Each row is followed by one of two labels, saying whether the row has a hidden trait. Each part has a new trait and two new labels.
(in the rows, 128 means zero)
[111 136 144  98 138 132 127 130 118 140 134 127 136 130 128 133 122 131
 130 108 113 146 118 149 134 142  79 136 122 111  97 116 131  98 129 105
 133 138 131 126 144 136 136 133 109 134 125 132  98 131 151 133 121 134
 130 141 134 126 117 138 137 108 129 215 135 124 111 138 134 108 128 121
 123 116 117 147 123 110 136 124 124 151 126 159 108 169 128 133 127 118
 124 130 116 117 123 131 129 208 137 129 135 146 105 123 107 140 153 112
  95 102 136 140 100 127 153 115 128] | N
[161 142 115 113 101 125 126 128 181 188 150 110 132 109 132 126 142 119
 126 127 139 124 135 119 132 134 141 127 126 125 139 114 113 188 125 142
 132 158 141 102 155 111 135 122  88 123 126 130 152 144 138 122 136 129
 151 140 112 123  66 128 144 122 255  64 130 112 121 138 138 132 111 153
 153 146 122 118  85 133 153 135 147 192 130 123 165 116 134   6 127 149
 121 123 139 127 162 140 117 153 136 127 138 112 174 136 145 125 102 115
 157 126 100  72 143 131 137 136 161] | T
[115 145 118 140  97 117 108 121 162 134 142 116 141 129 126 120 140 113
 129 115 140 132 124 110 131 135 138 110 134 132 151 124  93 143 129 128
 137  77 127 165 166 120 127 112 135 137 131 129 135 125 139 133 134 123
 133 128 144 131  85 112 143 148 105 103 130 120 152 134 138 117 133 141
 160 142 159 112 141 163 101 132 123 102 126 119 163 106 123   2 127 132
 124 124 131 129 156 131 126  90 123 126  95 104 170 130 135 124 109 117
 171 148  96  78 118 115 147 128 207] | T
[125 131 143  41 131 141 116 135  72 132 124 116 145 131 127 135 128 126
 131 105 108 145 113 133 137 146 104 133 121 109  92 119 129  95 139 130
 125 136 122 127 163 144 134 129  92 127 125 135 116 136 153 137 121 128
 129 151 113 128 156 146 120 111 109 193 138 129 120 130 133 116 133 124
 109 112  90 144 171 120 141 124 120 152 124 127 111 212 141  74 121 121
 128 129 116 123 134 126 148 210 126 133 132 146 134 121 116 145 128 108
 102  82 137 171 122 127 146 107 145] | N
[107 172 121 143  93 111 100 101 244 132 167 121 143 143 126 121 134 127
 129  97 140 149 130 132 136 132 121 105 126 127 179 125  93 119 121 109
 143  62 127 142 221 107 132 111 204 154 130 132  84 124 148 137 131 118
 140 116 145 135  71 114 145 160 151 126 129 115 142 145 139  79 139 143
 210 141 217 118  84 134  74 124 128  76 128 150 147  82  96  44 131 133
 127 125 127 114 153 124 116 141 135 126  62 112 183 157 135 116 138  95
 160 159 101  87  73 116 141  94 233] | T
[ 99 164 139 100 118 125 107 113 169 135 156 125 139 137 127 129 125 131
 131  93 121 161 125 153 140 141  76 130 119 111 129 118 113  93 127 103
 138  98 122 123 198 122 140 121 147 147 127 135  68 131 164 138 123 120
 137 133 143 134 102 130 133 131 144 178 133 121 119 144 139  80 137 131
 202 119 185 144 109 122 107 120 120 119 127 164 102 159 111 127 128 123
 130 129 119 107 150 123 125 200 138 129  75 143 138 146 117 130 144  97
 126 128 121 134  78 126 147  84 159] | T
[109 128 148 137 132 134 120 139  28 111 116 120 138 120 125 128 127 110
 130 109 135 134 108 130 126 146 104 131 130 126  70 117 122  85 133 129
 132 100 132 177 106 141 123 126  95 129 129 124 150 125 142 133 122 139
 119 149 166 123 102 122 127 112   1 217 137 135 133 131 129 143 127 119
  79 127  94 127 175 152 121 133 119 158 121 138 128 161 157  24 123 116
 121 128 123 127 124 139 130 153 123 125 143 128  92  77 112 137 116 117
 118 110 116 123 123 108 169 155 171] | N
[166 160 110  82  89 122 114 117 233 184 167 110 139 120 131 124 147 124
 128 124 140 135 139 118 139 130 154 112 124 123 189 122 103 180 127 135
 134 135 127 107 215 106 141 110 131 142 127 137 128 148 151 127 138 115
 158 132 116 130  86 127 146 145 255  37 131 110 131 136 140 118 125 155
 202 140 177 127  80 121 136 132 145 136 130 108 172 124 110   1 126 152
 128 123 140 121 184 128 124 115 132 129 103 104 236 158 147 119 102  94
 180 133  99  83 127 131 128 111 196] | T
[155 115 126 101 129 136 131 145 110 155 126 118 131 114 131 131 133 122
 126 138 126 115 120 121 126 136 145 129 128 128  97 116 129 150 132 150
 125 182 136 106  97 132 131 132  84 116 125 128 148 141 128 124 130 135
 134 143 104 121 120 137 129 108 193 127 133 123 121 127 125 146 114 136
  77 129  75 129 149 137 162 135 139 165 127 117 143 155 153  66 125 135
 121 127 132 137 138 135 131 160 128 128 169 125 130 117 128 136 109 124
 124  97 118 123 154 132 136 147 134] | N
[135 115 134 136 136 135 122 144   6  95 110 123 133 118 125 127 133 108
 130 131 133 118 112 104 123 136 138 123 133 138 104 128 117 106 139 146
 124  99 123 179  91 139 118 122 108 119 131 124 186 130 128 131 129 130
 115 149 149 124 142 127 117 120   4 144 136 134 148 117 124 164 133 120
  78 132  94 118 185 157 120 136 124 136 122  99 131 143 161  55 123 123
 126 127 132 140 131 136 138 102 110 126 158 119 126  94 121 135  95 142
 146 117 118 133 153 115 144 164 189] | N
[143 121 145 104 135 137 121 146  24 140 119 119 137 108 126 131 132 107
 130 123 129 127 110 126 128 143 113 135 127 123  81 117 131 123 137 141
 127 136 129 161 107 133 127 127  86 119 128 127 161 136 150 130 127 133
 130 161 149 121 116 136 127  94  89 183 137 129 125 129 128 150 118 126
  95 130 107 130 178 148 143 135 131 180 123 126 128 158 151   1 123 124
 124 128 128 125 149 137 134 168 122 126 162 126 130  91 121 138 106 110
 128 102 111 120 142 118 159 154 188] | N

Next part:
[113 141 138 137 146 138 106 125  84 185 126 128 112  96 109 144 127 123
 131 125 119 129 133 126 133 127 175 117 116 132 107 143 143 128 138 122
  91  98 148 131 118 125 133 133  59 145 165 118 114 139 126 122  91 102
 119 124 133 139 130 136 124 140 127 104 170 173 137  94 130 109 127 165
 175 144 145 131 121 138 135 169 111 100 125 128 134 135  98 171 133 146
 198 126 125 111 138 122 124 103 178 115 154 135  98 161  98 149 139 111] | HC
[141 133  84 121 120 122 140 184 141 187 128 128 164 130 147 146 102 111
 147 163 111 119 144 136 115 122 109 138 129 142 133 124 125 132 143 141
 193 192 130  98 152 144 127 123 186  86  90 123 149  96 136 113 152  97
 145 144 125  71 120 125 131 124 126 150  92 131 119 172  93 110 154  58
 118 165 101  92 118 137 127 132 151 111 131 147 122 124 161 108 125 101
 115 140 128 149 136 133 130 199  76 150 109 132 169  99 247 123  77 120] | HC
[119 129 163 149 146 140  98  63 138 121 129 129  77 108  97 108 145 122
 112  89 134 137 127 128 147 136 181 110 122  79 104 144 146 123 131 117
  69  10 137 154 104 118 137 135  27 200 191 134 107 149 122 137  65 158
  85 113 129 186 145 143 121 145 121  91 206 134 141  48 139 130  94 194
 161 104 168 160 121 121 129 141 110 128 123 121 147 129  89 167 140 135
 189 111 121  97 116 118 147  60 194 102 166 131  53 179   1 155 186 120] | FQ
[120 153  92 144 129 137 134 139 143 251 129 128 129 120 120 143 116  85
 141 143 105 121 153 135 128 109 149 119 121 105 130 138 119 128 130 139
 141  65 123 113 145 143 139 127 206 104 120 134 143 111 131 114  87 113
 135 137 118 101 125 126 131 138 109 117 137 105 117 128  86 114 131 109
 139 155 140 120 106 133 135 141 109  52 126 147 142 109  92 155 125  90
 162 131 112 136 142 131 153 176 151 123 130 134 165 126 132 154 113 103] | HC
[142 129  99 110 116 120 150 175 134 119 128 127 166 142 150 140 114 129
 138 156 121 121 131 129 120 124  91 140 131 155 141 120 115 132 128 139
 192 215 121 108 146 139 123 124 198  78  89 125 144 111 133 122 169 111
 139 139 126  95 122 120 134 119 132 154  78 123 119 184 114 128 153  78
 106 151 103 103 127 132 125 121 147 120 134 134 111 125 170  95 121 116
  87 140 131 152 135 135 118 189  69 150 103 127 176  88 229 109  86 131] | FQ
[112 145 123 153 139 142 116  97 153 225 129 128 102 108 102 126 129  89
 127 109 120 129 142 134 137 117 172 110 119  90 117 144 129 124 130 127
 102  13 127 135 130 131 141 131 143 157 154 133 130 123 127 123  61 130
 121 126 113 146 133 134 125 147 100  90 189 101 128  84 109 119 112 156
 157 132 174 143 111 125 131 147 105  74 123 141 152 115  66 170 132 101
 184 118 112 115 132 124 156 126 186 114 150 133 117 157  25 164 149 105] | HC
[151 104 131  89 122 109 132 199  69   1 126 126 171 136 160 141 121 177
 128 153 142 126 112 122 113 147  81 155 131 203 127 109 140 134 139 125
 164 255 152 119 121 125 106 124  61  98 105 103 120 134 132 131 215 100
 136 135 147  66 122 125 131 106 165 181  58 205 131 171 157 123 147  91
 103 143  70 105 150 136 119 126 174 202 137 113  92 162 218  76 128 188
  77 149 157 140 123 128  75 123  50 156 111 125 129  95 255  79  87 161] | HC
[134 139  78 124 129 128 129 181 130 214 126 128 152 119 137 149 103 103
 147 164 109 119 149 136 119 122 132 130 122 140 126 133 131 131 149 139
 208 169 134 107 149 147 128 123 175 113 101 125 146 101 136 115 144  85
 140 144 125  70 125 126 129 133 122 133  99 146 114 153  90 103 156  74
 128 169 115  99 112 137 131 147 140  85 130 149 132 120 135 121 127  92
 148 139 121 144 141 129 143 183  95 145 118 138 165 129 200 137  92 110] | HC
[103 150 146 111 140 133 135 166   6 144 121 125 155  97 123 168 128 115
 129 153 119 127 129 112 123 124 117 133 120 187 129 129 137 133 112 125
  87 162 152 122 116 122 121 132  77  89 140 100 114 156 126 119 134  70
 127 128 141 125 112 119 132 115 148 143 109 203 137 157 160 117 147 132
 141 144  99 115 143 153 135 167 115 131 134 115 109 147 111 164 125 209
 147 139 138 132 163 132  79 127 113 136 142 128 158 112 209 120  90 125] | FQ
[105 136 165 148 153 142  88  87  94 163 125 129  78  95  92 120 140 113
 117  96 128 135 131 126 145 132 202 107 115  97  99 146 152 124 142 113
  57  28 146 146 108 118 135 136   2 192 200 125 104 147 122 131  58 119
 107 116 133 173 139 142 120 146 123  88 203 159 143  36 141 118 108 193
 174 123 166 157 121 131 132 165 101 100 122 126 145 136  77 183 139 142
 222 114 123 101 129 119 137  43 207 100 163 134  79 187  20 158 172 110] | FQ
[119 143 109 135 126 130 142 123 155 199 128 128 137 131 131 136 120 107
 142 140 115 123 140 130 125 113 128 128 130 116 139 132 117 130 120 137
 145  85 114 115 142 139 132 126 206 105 108 133 140 117 131 119 120 118
 133 134 121 117 122 123 132 129 112 126 111 103 120 136 103 128 134 110
 123 143 127 116 119 131 134 127 119  99 127 139 136 114 114 140 122 103
 122 127 117 141 139 133 141 165 119 129 122 129 167 122 131 141 114 114] | HC
[150 105 131  87 121 111 135 201  56   8 124 127 171 133 164 143 121 174
 128 154 141 125 111 122 113 148  79 152 134 209 125 116 140 134 140 126
 156 255 150 119 123 126 109 124  65  97 107 104 125 130 131 133 216  92
 139 133 154  88 122 124 131 106 168 173  75 196 132 181 157 124 160  92
 102 144  71 103 147 139 123 130 169 204 137 113  88 162 221  82 128 197
  67 148 154 138 129 128  74 119  50 157 117 125 129  92 255  79  95 154] | HC
[ 94 152 148 124 140 133 138 165   1 152 120 124 158 100 112 170 128 138
 131 155 121 128 128 109 121 121 108 132 121 193 129 128 133 133 105 124
  73 165 143 121 115 120 120 132  83  75 139 100 115 165 124 120 124  63
 127 126 146 127 111 119 133 114 148 141 109 197 140 157 165 122 148 136
 142 139  93 119 147 155 139 170 101 123 132 111 103 149  88 156 125 220
 137 137 138 132 163 134  70 129 110 136 145 125 165 108 185 120  90 126] | FQ
[128 127 135 114 132 125 126 161  72 104 125 127 149 119 135 143 125 144
 125 142 131 127 125 122 122 135 116 137 125 164 125 124 137 131 133 126
 122 203 145 124 119 127 121 128  87 112 130 112 121 137 127 128 160  99
 129 129 144 110 122 127 130 119 147 138 113 176 131 150 145 120 146 112
 126 136 104 122 137 140 130 146 140 150 131 120 110 144 156 118 128 173
 123 136 138 130 140 129 100 116 103 138 126 128 129 122 196 115 112 135] | HC
[104 141 166 148 150 144 103  69  94 167 126 128  82 101  95 127 145 114
 115  94 130 137 129 121 144 130 189 107 117  98 107 142 146 124 129 124
  39   4 138 149 107 115 137 136  41 183 200 124 105 157 120 132  64 135
 104 112 131 184 135 137 122 142 124  83 211 149 143  46 150 123 103 194
 162 111 170 158 126 132 134 159  96 102 121 119 144 134  58 193 137 153
 207 117 122  97 134 119 130  61 221 103 170 130  75 183   1 165 178 114] | FQ
